Below are the code and all the weights of a small trained network. Each question names an input and a class and asks about switching units off, where a switched-off unit gives its printed mean instead of its output.

import numpy as np


def w(rows, s, z=0):
    codes = np.array(rows[::2]) - 128.0
    scale = np.full(codes.shape[1], s)
    scale[-1] = z or s
    return codes * scale


def norm(h):
    return h / np.sqrt((h * h).mean(-1, keepdims=True) + 1e-5)


def f(y):
    return y / 2 * (1 + np.tanh(0.7978845608 * (y + 0.044715 * y**3)))


def log_softmax(a):
    a = a - a.max(-1, keepdims=True)
    return a - np.log(np.exp(a).sum(-1, keepdims=True))


def net(x, mask):
    res = np.array(x, float).reshape(1, 4) / 4 @ E
    u = 0
    for l in range(4):
        y = f(norm(res) @ A[l][:, :-1].T + A[l][:, -1])
        res = res + np.where(mask[u : u + 6], y, B[l][:, -1]) @ B[l][:, :-1]
        u += 6
    return log_softmax(norm(res)[-1] @ U[:, :-1].T + U[:, -1])


A, B = {}, {}
E = w([
[58,37,112,91],'x0',
[40,186,174,22],'x1',
[128,180,135,124],'x2',
[108,134,2,148],'x3',
],0.0069)
A[0] = w([
[134,40,75,47,37],'L0N1',
[69,74,152,150,248],'L0N2',
[58,93,51,2,133],'L0N3',
[119,27,134,118,253],'L0N4',
[168,79,121,198,227],'L0N5',
[37,184,84,89,182],'L0N6',
],0.01,0.0018)
B[0] = w([
[79,144,78,111,181],'L0N1',
[193,16,127,153,187],'L0N2',
[9,140,126,170,255],'L0N3',
[151,148,199,179,211],'L0N4',
[191,144,118,1,210],'L0N5',
[115,142,70,188,214],'L0N6',
],0.0086,0.0058)
A[1] = w([
[17,39,187,18,76],'L1N1',
[194,150,163,165,129],'L1N2',
[59,131,188,2,158],'L1N3',
[24,179,107,183,55],'L1N4',
[181,147,222,162,42],'L1N5',
[154,157,121,93,3],'L1N6',
],0.008,0.0019)
B[1] = w([
[228,111,147,78,233],'L1N1',
[52,174,113,50,189],'L1N2',
[129,3,122,242,189],'L1N3',
[64,89,83,145,253],'L1N4',
[102,144,135,211,195],'L1N5',
[184,176,171,230,119],'L1N6',
],0.0051,0.0036)
A[2] = w([
[149,197,80,94,97],'L2N1',
[132,159,192,85,59],'L2N2',
[194,248,48,176,90],'L2N3',
[136,116,30,125,166],'L2N4',
[187,155,164,165,14],'L2N5',
[46,106,60,106,251],'L2N6',
],0.011,0.0028)
B[2] = w([
[129,177,121,122,173],'L2N1',
[116,82,119,210,149],'L2N2',
[181,187,19,116,246],'L2N3',
[254,105,253,111,194],'L2N4',
[56,136,110,156,159],'L2N5',
[78,37,133,212,254],'L2N6',
],0.0064,0.0057)
A[3] = w([
[137,186,169,105,6],'L3N1',
[45,161,122,149,246],'L3N2',
[182,194,252,117,178],'L3N3',
[131,43,161,148,226],'L3N4',
[150,59,190,145,94],'L3N5',
[88,158,92,157,119],'L3N6',
],0.013,0.0015)
B[3] = w([
[116,108,2,207,138],'L3N1',
[84,81,54,113,207],'L3N2',
[88,45,123,123,220],'L3N3',
[198,176,126,149,255],'L3N4',
[209,108,157,182,228],'L3N5',
[187,2,106,79,171],'L3N6',
],0.0092,0.0068)
U = w([
[46,160,187,49,15],'0',
[17,9,73,199,213],'1',
[69,170,224,34,2],'2',
[203,171,92,64,142],'3',
[250,183,99,138,178],'4',
[29,192,250,81,16],'5',
[204,35,249,207,152],'6',
],0.012,0.0063)

Each question gives the input, the list of numbers given to net, and the class t.
The units are the neurons (one row each of A and B). Each row of codes is followed by its name. A weight is (code - 128) times the scale printed after its matrix; where a second scale follows, it is the last column's (A, B and U).
mask holds one flag per neuron, layer by layer. A switched-off neuron (its flag False) gives its mean, the last column of its row in B, instead of its output. The means were averaged over made-up inputs and are rounded, as every weight is.
A unit's drop is (log p(t) with every unit on - log p(t) with that unit switched off) / (log p(t) with every unit on - log p(t) with every unit switched off).
The circuit of an input: a set's keep is (log p(t) with only the set's units on - log p(t) with every unit switched off) / (log p(t) with every unit on - log p(t) with every unit switched off). Starting from the 12 units with the biggest drops (on a tie, the unit counted first), units are removed one at a time, each time the one whose removal leaves the highest keep (on an exact tie, the one counted first), for as long as the keep stays at least 0.8.
circuit, biggest first: the units of the circuit, biggest drop first
top k neurons: the k neurons with the biggest drops, biggest first
top k neurons in layer l: the k neurons of layer l with the biggest drops, biggest first
input [7,8,8,-6], class 1: circuit, biggest first	[L0N5 L3N2]
input [8,4,4,-5], class 6: circuit, biggest first	[L1N1]
input [2,-6,7,1], class 3: circuit, biggest first	[L0N5 L3N5 L2N6]
input [-8,-6,-7,-8], class 1: top 2 neurons	[L3N3 L3N1]
input [-6,-7,2,-6], class 4: top 2 neurons	[L2N3 L3N2]
input [3,-5,2,3], class 4: circuit, biggest first	[L0N3 L0N5]
input [-5,-7,0,8], class 3: top 2 neurons in layer 3	[L3N5 L3N4]
input [-7,8,1,-8], class 1: circuit, biggest first	[L3N3 L3N1]
input [-3,2,4,-2], class 1: top 2 neurons in layer 0	[L0N5 L0N6]
input [6,-8,2,4], class 6: top 2 neurons in layer 2	[L2N4 L2N3]
input [5,4,-8,-4], class 6: top 2 neurons	[L1N1 L0N2]
input [-6,3,-5,-5], class 1: top 2 neurons in layer 2	[L2N6 L2N4]
input [-2,0,5,3], class 3: top 2 neurons	[L0N3 L2N3]
input [-2,-1,0,-1], class 4: top 4 neurons in layer 0	[L0N2 L0N3 L0N4 L0N5]
input [2,-1,-3,6], class 6: circuit, biggest first	[L2N4]
input [-5,1,-4,8], class 4: top 2 neurons	[L0N3 L2N4]
input [8,6,1,-6], class 6: top 2 neurons	[L1N1 L0N2]
input [-7,3,0,1], class 3: top 3 neurons	[L0N3 L2N3 L3N5]
input [6,4,-2,-4], class 6: top 4 neurons in layer 3	[L3N4 L3N5 L3N3 L3N1]
input [3,-7,-3,5], class 4: top 2 neurons	[L0N3 L0N5]
input [-7,-7,4,-6], class 4: top neuron in layer 2	[L2N3]
input [-5,-4,8,-8], class 1: top 2 neurons	[L3N3 L0N6]
input [5,-5,6,-1], class 6: top 2 neurons	[L2N3 L0N4]
